Below is a small trained network, with its code and all its weights. Each question gives an input and a class and asks what happens when units are switched off, that is, made to give their printed mean instead of their output.

import numpy as np


def w(rows, s, z=0):
    codes = np.array(rows[::2]) - 128.0
    scale = np.full(codes.shape[1], s)
    scale[-1] = z or s
    return codes * scale


def norm(h):
    return h / np.sqrt((h * h).mean(-1, keepdims=True) + 1e-5)


def f(y):
    return np.maximum(y, 0)


def log_softmax(a):
    a = a - a.max(-1, keepdims=True)
    return a - np.log(np.exp(a).sum(-1, keepdims=True))


def net(x, mask):
    res = np.array(x, float).reshape(1, 4) / 4 @ E
    u = 0
    for l in range(2):
        y = f(norm(res) @ A[l][:, :-1].T + A[l][:, -1])
        res = res + np.where(mask[u : u + 3], y, B[l][:, -1]) @ B[l][:, :-1]
        u += 3
    return log_softmax(norm(res)[-1] @ U[:, :-1].T + U[:, -1])


A, B = {}, {}
E = w([
[158,224,246,152,97,57,80],'x0',
[104,209,184,54,121,144,102],'x1',
[183,116,98,175,62,160,115],'x2',
[253,85,92,148,149,34,170],'x3',
],0.0061)
A[0] = w([
[162,122,118,104,170,3,193,227],'0.n0',
[135,182,104,51,103,236,130,7],'0.n1',
[186,152,81,73,87,143,66,22],'0.n2',
],0.0073,0.0018)
B[0] = w([
[125,88,9,176,4,130,97,254],'0.n0',
[195,51,203,161,132,65,255,200],'0.n1',
[71,179,218,62,99,100,160,158],'0.n2',
],0.0075,0.0057)
A[1] = w([
[74,167,204,12,217,199,100,56],'1.n0',
[58,97,94,81,120,188,134,195],'1.n1',
[117,154,2,48,43,91,208,2],'1.n2',
],0.0053,0.0022)
B[1] = w([
[209,78,200,185,204,110,254,206],'1.n0',
[59,128,124,91,116,147,139,218],'1.n1',
[146,203,181,182,125,161,209,254],'1.n2',
],0.0085,0.0037)
U = w([
[162,156,71,78,154,105,63,7],'0',
[35,68,78,116,161,160,139,157],'1',
[156,162,114,69,213,132,65,2],'2',
[204,33,75,196,83,50,113,231],'3',
[97,218,177,167,52,49,56,217],'4',
[104,150,252,85,179,88,156,244],'5',
],0.011,0.0048)

Each question gives the input, the list of numbers given to net, and the class t.
The units are the neurons (one row each of A and B). Each row of codes is followed by its name. A weight is (code - 128) times the scale printed after its matrix; where a second scale follows, it is the last column's (A, B and U).
mask holds one flag per neuron, layer by layer. A switched-off neuron (its flag False) gives its mean, the last column of its row in B, instead of its output. The means were averaged over made-up inputs and are rounded, as every weight is.
A unit's drop is (log p(t) with every unit on - log p(t) with that unit switched off) / (log p(t) with every unit on - log p(t) with every unit switched off).
The circuit of an input: a set's keep is (log p(t) with only the set's units on - log p(t) with every unit switched off) / (log p(t) with every unit on - log p(t) with every unit switched off). Starting from all 6 units, units are removed one at a time, each time the one whose removal leaves the highest keep (on an exact tie, the one counted first), for as long as the keep stays at least 0.8.
units of the circuit, in order: the units of the circuit, biggest drop first
top k neurons: the k neurons with the biggest drops, biggest first
k most important neurons of layer l: the k neurons of layer l with the biggest drops, biggest first
input [-6,8,7,2], class 5: units of the circuit, in order -> 0.n2; 0.n0
input [-5,-8,1,-2], class 1: units of the circuit, in order -> 0.n0; 0.n1; 1.n1
input [-2,6,-4,3], class 4: units of the circuit, in order -> 1.n2; 0.n0
input [-2,5,8,1], class 5: top 2 neurons -> 0.n2; 0.n0
input [-3,-6,3,0], class 1: top 4 neurons -> 0.n1; 0.n0; 1.n0; 1.n1
input [0,4,-5,1], class 4: top 3 neurons -> 0.n0; 1.n0; 0.n1
input [7,-2,0,-6], class 5: units of the circuit, in order -> 0.n0
input [4,4,7,6], class 4: 2 most important neurons of layer 0 -> 0.n2; 0.n1
input [8,7,1,-5], class 5: units of the circuit, in order -> 0.n0; 1.n0
input [0,5,6,5], class 4: units of the circuit, in order -> 0.n2; 0.n1
input [-8,-8,5,0], class 1: top 4 neurons -> 0.n1; 0.n0; 1.n1; 1.n0
input [2,7,-3,4], class 4: units of the circuit, in order -> 0.n0; 0.n1
input [-3,6,6,2], class 5: 2 most important neurons of layer 0 -> 0.n2; 0.n0
input [-6,-3,6,0], class 1: units of the circuit, in order -> 0.n1; 0.n0; 1.n1
input [8,8,-1,-6], class 5: units of the circuit, in order -> 0.n0; 1.n0
input [1,6,3,-2], class 5: units of the circuit, in order -> 0.n0
input [3,4,-6,7], class 3: top 2 neurons -> 0.n0; 0.n2
input [7,-7,-3,-8], class 5: top 2 neurons -> 0.n0; 1.n0
input [4,-1,5,1], class 4: top 2 neurons -> 0.n1; 1.n0
input [-8,7,0,-1], class 5: top neuron -> 0.n0
input [4,7,3,1], class 5: top 3 neurons -> 0.n0; 1.n0; 0.n2
